Questions about the table below. Counting starts at 1.
1) What is the bottom-left entry?
2) What is the entry in the bottom-right corner?
3) What is the entry at row 1, column 2?
4) What is the entry in row 1 and column 3?
5) What is the centre entry?
6) What is the entry just right of the centre entry?
7) What is the top-left entry?
8) What is the bottom entry of the column that holds the largest entry?
[[135 121 118 141 127 137 132]
 [131 117 119 128 135 132 135]
 [137 119 122 132 144 121 141]
 [134 116 120 128 142 126 140]
 [133 124 126 128 139 120 136]
 [147 113 116 144 149 123 149]
 [144 111 114 141 147 128 148]
 [132 117 119 130 135 132 135]
 [115 142 136 121 109 128 110]
 [149 114 114 151 145 129 148]
 [130 120 120 131 129 135 131]
 [112 143 137 118 106 129 107]
 [106 144 139 110 104 130 103]]
1) 106
2) 103
3) 121
4) 118
5) 141
6) 147
7) 135
8) 110

Questions about the matrix below.
1) Give the fifth entry from the end, reading row by row.
2) Give the entry directly below the smallest entry.
3) Give the entry just right of the largest entry.
4) Give the top entry of the column that holds the largest entry.
5) Give the first entry of the largest entry's row.
6) Give the bottom-left entry.
7) Give the top entry of the column that holds the smallest entry.
8) Give the minimum.
137,121,122,135,135,133,119,131,118,125,137,141,128,125,127
138,134,116,131,135,129,136,143,150,135,137,132,119,144,102
113,124,137,135,119,127,131,137,127,127,114,114,128,140,134
1) 114
2) 134
3) 135
4) 118
5) 138
6) 113
7) 127
8) 102

x =
[[128 128 129 128]
 [116 126 129 125]
 [136 138 127 105]]
Counting starts at 1.
Which number is the entry at row 3, column 1?
A: 136
The entry directly above the smallest entry -> 125
The top-left entry: 128
The maximum is 138
Which number is the entry in row 2 and column 3?
A: 129

M = [132, 125, 129, 126, 121, 117, 118, 134, 152]
The maximum -> 152
The third entry from the right? 118
The entry just left of the smallest entry -> 121
The entry just right of 129? 126

data =
[[104 130 102 123 120]
 [140 132 125 106 119]
 [104 104 151 147 133]
 [152 154 102 141 154]
 [102 103 103 123 107]
 [115 152 116 130 112]
 [146 132 102 154 114]
 [115 135 113 157 144]
 [100 152 137 109 124]
 [130 130 133 117 106]
 [109 120 146 152 150]
 [151 119 153 150 149]
 [129 147 129 106 153]
 [145 133 138 119 133]
 [144 120  99 149 110]
 [101 102 118 106 125]]
The 4th entry in reading order is 123
Which number is the second entry in reading order?
Answer: 130
Which number is the third-last entry, reading row by row?
Answer: 118
Which number is the third entry on the diagonal from the top-right corner?
Answer: 151
Which number is the fifth-last entry, reading row by row?
Answer: 101
Which number is the last entry in the row that holds the smallest entry?
Answer: 110
Which number is the smallest entry in the first row?
Answer: 102
The last entry, reading row by row is 125
The 2nd entry from the end, reading row by row -> 106
Which number is the 5th entry in reading order?
Answer: 120
The last entry of the largest entry's row -> 144
The entry directly above the largest entry is 154
Which number is the first entry on the main diagonal?
Answer: 104
The maximum -> 157
The entry just left of 99: 120
The second entry on the diagonal from the top-right corner: 106
Which number is the 2nd entry on the main diagonal?
Answer: 132
The entry directly below the largest entry: 109
Which number is the entry directly below 141?
Answer: 123

grid = [[127, 121, 126, 135, 130, 111, 126, 132, 132, 137, 112, 114, 123, 138, 131], [123, 122, 122, 137, 129, 107, 131, 134, 129, 139, 114, 112, 120, 140, 131], [125, 119, 122, 134, 130, 113, 127, 136, 129, 133, 115, 115, 120, 141, 135], [126, 118, 122, 134, 126, 107, 133, 136, 131, 137, 113, 118, 117, 141, 135], [127, 120, 123, 136, 128, 108, 130, 134, 130, 137, 113, 115, 122, 140, 134], [129, 115, 115, 132, 129, 109, 123, 139, 129, 126, 116, 116, 117, 146, 145], [126, 118, 127, 133, 130, 118, 127, 134, 129, 129, 115, 116, 123, 139, 134], [125, 119, 126, 127, 136, 104, 129, 130, 129, 131, 115, 104, 126, 142, 128], [126, 119, 122, 135, 128, 108, 128, 135, 133, 135, 115, 118, 120, 140, 137], [128, 121, 122, 139, 128, 109, 126, 135, 131, 136, 112, 118, 118, 140, 137]]
The third largest entry: 142
The first entry in reading order: 127
The fourth entry in reading order?
Answer: 135

[143 125 141 138 125 115 128 157 109]
Report the second entry from the right.
A: 157
The 1st entry is 143
Report the fifth entry.
A: 125

[[118 146 109 125 112 126 107 108 116 129 112 128 124]
 [102 141 145 115 147 134 135 130 127 138 105 146 101]
 [135 129 135 137 118 112 145 155 138 130 127 134 118]
 [119 153 145 143 142 112 143 122 144 132 124 121 125]
 [148 122 144 121 130 151 145 141 118 131 135 135 145]
 [120 138 126 121 138 130 126 134 112 131 139 135 126]]
Indices start at 1.
The entry directly above 153 is 129
Give the top-right entry.
124
Give the bottom-left entry.
120
The entry at row 3, column 1 is 135
The entry at row 1, column 1 is 118
The entry in the bottom-right corner: 126
The entry just right of the largest entry is 138
Give the entry directly below the smallest entry.
118
Give the entry just left of 101.
146
The minimum: 101
Give the entry in row 1 and column 3.
109
Give the entry in row 2 and column 1.
102
The entry in row 2 and column 3: 145
Give the top entry of the column that holds the largest entry.
108
The maximum: 155
Give the entry just right of 132.
124
The entry in row 1 and column 2: 146
Give the entry directly below the largest entry.
122
Give the entry at row 2, column 2.
141
The entry just right of 148 is 122

arr =
137  114  118  137  103  130  110  110  139  134
133  107  109  130  110  145  129  106  129  127
133  130  132  141  107  121  101  122  147  140
Find the first entry in the row that holds the smallest entry.
Answer: 133
Find the largest entry in the last row.
Answer: 147
The entry directly above 132 is 109
Find the last entry in the row that holds the largest entry.
Answer: 140
Find the 3rd entry on the main diagonal.
Answer: 132
The entry directly below 134 -> 127
Find the 3rd largest entry.
Answer: 141
The entry directly above 121 -> 145
Find the entry directly above 141.
Answer: 130
